Below are the code and all the weights of a small trained network. Each question names an input and a target symbol and asks about switching units off, where a switched-off unit gives its printed mean instead of its output.

import numpy as np


def w(rows, s, z=0):
    codes = np.array(rows[::2]) - 128.0
    scale = np.full(codes.shape[1], s)
    scale[-1] = z or s
    return codes * scale


def f(y):
    return np.maximum(y, 0)


def softmax(a):
    e = np.exp(a - a.max(-1, keepdims=True))
    return e / e.sum(-1, keepdims=True)


def log_softmax(a):
    a = a - a.max(-1, keepdims=True)
    return a - np.log(np.exp(a).sum(-1, keepdims=True))


def net(x, mask):
    ids = ['ΠΨβδμξστ'.index(c) for c in x.split()]
    T = len(ids)
    res = E[ids] + P[:T]
    r = res
    for j in range(2):
        rows = slice(2 * j, 2 * j + 2)
        q, k, v = (r @ M[0][rows].T for M in (Q, K, V))
        z = softmax(np.where(np.tri(T) > 0, q @ k.T / 2**0.5, -1e9)) @ v
        o = O[0][rows]
        res = res + np.where(mask[j], z, o[:, -1]) @ o[:, :-1]
    y = f(res @ A[0][:, :-1].T + A[0][:, -1])
    res = res + np.where(mask[2:6], y, B[0][:, -1]) @ B[0][:, :-1]
    return log_softmax(res[-1] @ U[:, :-1].T + U[:, -1])


Q, K, V, O, A, B = {}, {}, {}, {}, {}, {}
E = w([
[141,204,162,225,138],'Π',
[123,119,186,109,81],'Ψ',
[160,109,32,120,83],'β',
[55,100,183,94,122],'δ',
[90,7,126,48,199],'μ',
[95,126,130,147,208],'ξ',
[223,187,193,186,42],'σ',
[204,167,116,212,183],'τ',
],0.018)
P = w([
[60,116,91,57,111],'0',
[255,134,189,79,199],'1',
[241,152,233,66,175],'2',
[237,182,206,100,176],'3',
[92,172,125,130,69],'4',
[62,134,89,110,81],'5',
],0.0079)
Q[0] = w([
[75,147,99,191,75],'h1',
[167,196,223,132,110],'h1',
[229,161,255,65,218],'h2',
[131,209,161,139,126],'h2',
],0.0087)
K[0] = w([
[174,117,254,170,175],'h1',
[93,149,48,105,117],'h1',
[73,118,21,145,72],'h2',
[151,113,89,134,144],'h2',
],0.01)
V[0] = w([
[140,79,195,53,56],'h1',
[253,131,54,145,114],'h1',
[203,101,132,179,53],'h2',
[244,91,80,47,146],'h2',
],0.012)
O[0] = w([
[2,53,78,177,25,142],'h1',
[164,76,130,71,86,167],'h1',
[139,68,235,158,187,87],'h2',
[254,26,80,61,81,253],'h2',
],0.0086,0.0034)
A[0] = w([
[236,59,63,106,11,3],'n1',
[65,69,246,171,181,50],'n2',
[72,82,168,29,167,22],'n3',
[127,219,158,6,253,186],'n4',
],0.0065,0.0029)
B[0] = w([
[38,173,116,201,116,252],'n1',
[169,40,119,180,127,166],'n2',
[34,254,191,79,88,159],'n3',
[224,126,170,97,65,217],'n4',
],0.0086,0.011)
U = w([
[138,137,247,183,154,59],'Π',
[123,72,182,208,117,255],'Ψ',
[166,77,150,120,43,38],'β',
[65,194,191,145,151,59],'δ',
[172,123,30,98,47,80],'μ',
[131,229,127,45,108,170],'ξ',
[190,2,188,210,137,74],'σ',
[208,46,141,61,93,207],'τ',
],0.0074,0.0045)

Each question gives the input, a string of symbols that net reads in full, and the target symbol t.
The units are the heads (2 rows each of Q, K, V and O) and the neurons (one row each of A and B). Each row of codes is followed by its name. A weight is (code - 128) times the scale printed after its matrix; where a second scale follows, it is the last column's (O, A, B and U).
mask holds one flag per unit, heads first, then neurons. A switched-off unit (its flag False) gives its mean, the last column of its rows in O or B, instead of its output. The means were averaged over made-up inputs and are rounded, as every weight is.
A unit's drop is (log p(t) with every unit on - log p(t) with that unit switched off) / (log p(t) with every unit on - log p(t) with every unit switched off).
The circuit of an input: a set's keep is (log p(t) with only the set's units on - log p(t) with every unit switched off) / (log p(t) with every unit on - log p(t) with every unit switched off). Starting from all 6 units, units are removed one at a time, each time the one whose removal leaves the highest keep (on an exact tie, the one counted first), for as long as the keep stays at least 0.8.
units of the circuit, in order: the units of the circuit, biggest drop first
most important unit: the unit with the biggest drop
top k neurons: the k neurons with the biggest drops, biggest first
drop of u: that unit's drop, to one decimal
input τ σ ξ, target τ: units of the circuit, in order : [h1; n4]
input β ξ μ, target ξ: top 2 neurons : [n3; n1]
input Ψ τ τ ξ δ, target τ: units of the circuit, in order : [n1]
input δ τ σ, target δ: units of the circuit, in order : [h2; h1]
input Ψ Ψ δ, target Ψ: top 2 neurons : [n2; n4]
input ξ δ Π ξ, target ξ: units of the circuit, in order : [h2; n4]
input δ Ψ τ, target δ: units of the circuit, in order : [h2; h1]
input ξ τ Π, target ξ: units of the circuit, in order : [h2; h1; n4]
input Ψ Ψ σ, target Ψ: top 2 neurons : [n4; n3]
input Ψ ξ μ μ, target Ψ: top 2 neurons : [n2; n4]
input τ μ Π, target τ: top 2 neurons : [n1; n4]
input τ ξ ξ τ ξ μ, target ξ: top 2 neurons : [n3; n2]
input σ Ψ τ μ, target σ: top 2 neurons : [n2; n1]
input μ ξ τ μ, target μ: most important unit : h2
input τ ξ Π δ, target τ: top 2 neurons : [n1; n4]
input τ Π Ψ, target τ: units of the circuit, in order : [h1; n4]
input Π σ ξ, target Π: units of the circuit, in order : [h2; h1; n4]
input ξ ξ σ μ σ, target ξ: units of the circuit, in order : [h2; h1]
input Π ξ ξ, target Π: drop of h1 : 0.3
input Ψ ξ δ, target Ψ: most important unit : h1
input Π ξ σ, target Π: drop of n1 : 0.0
input Π δ Ψ, target Π: drop of h1 : 0.2
input Π ξ ξ ξ ξ, target ξ: drop of h2 : 0.6
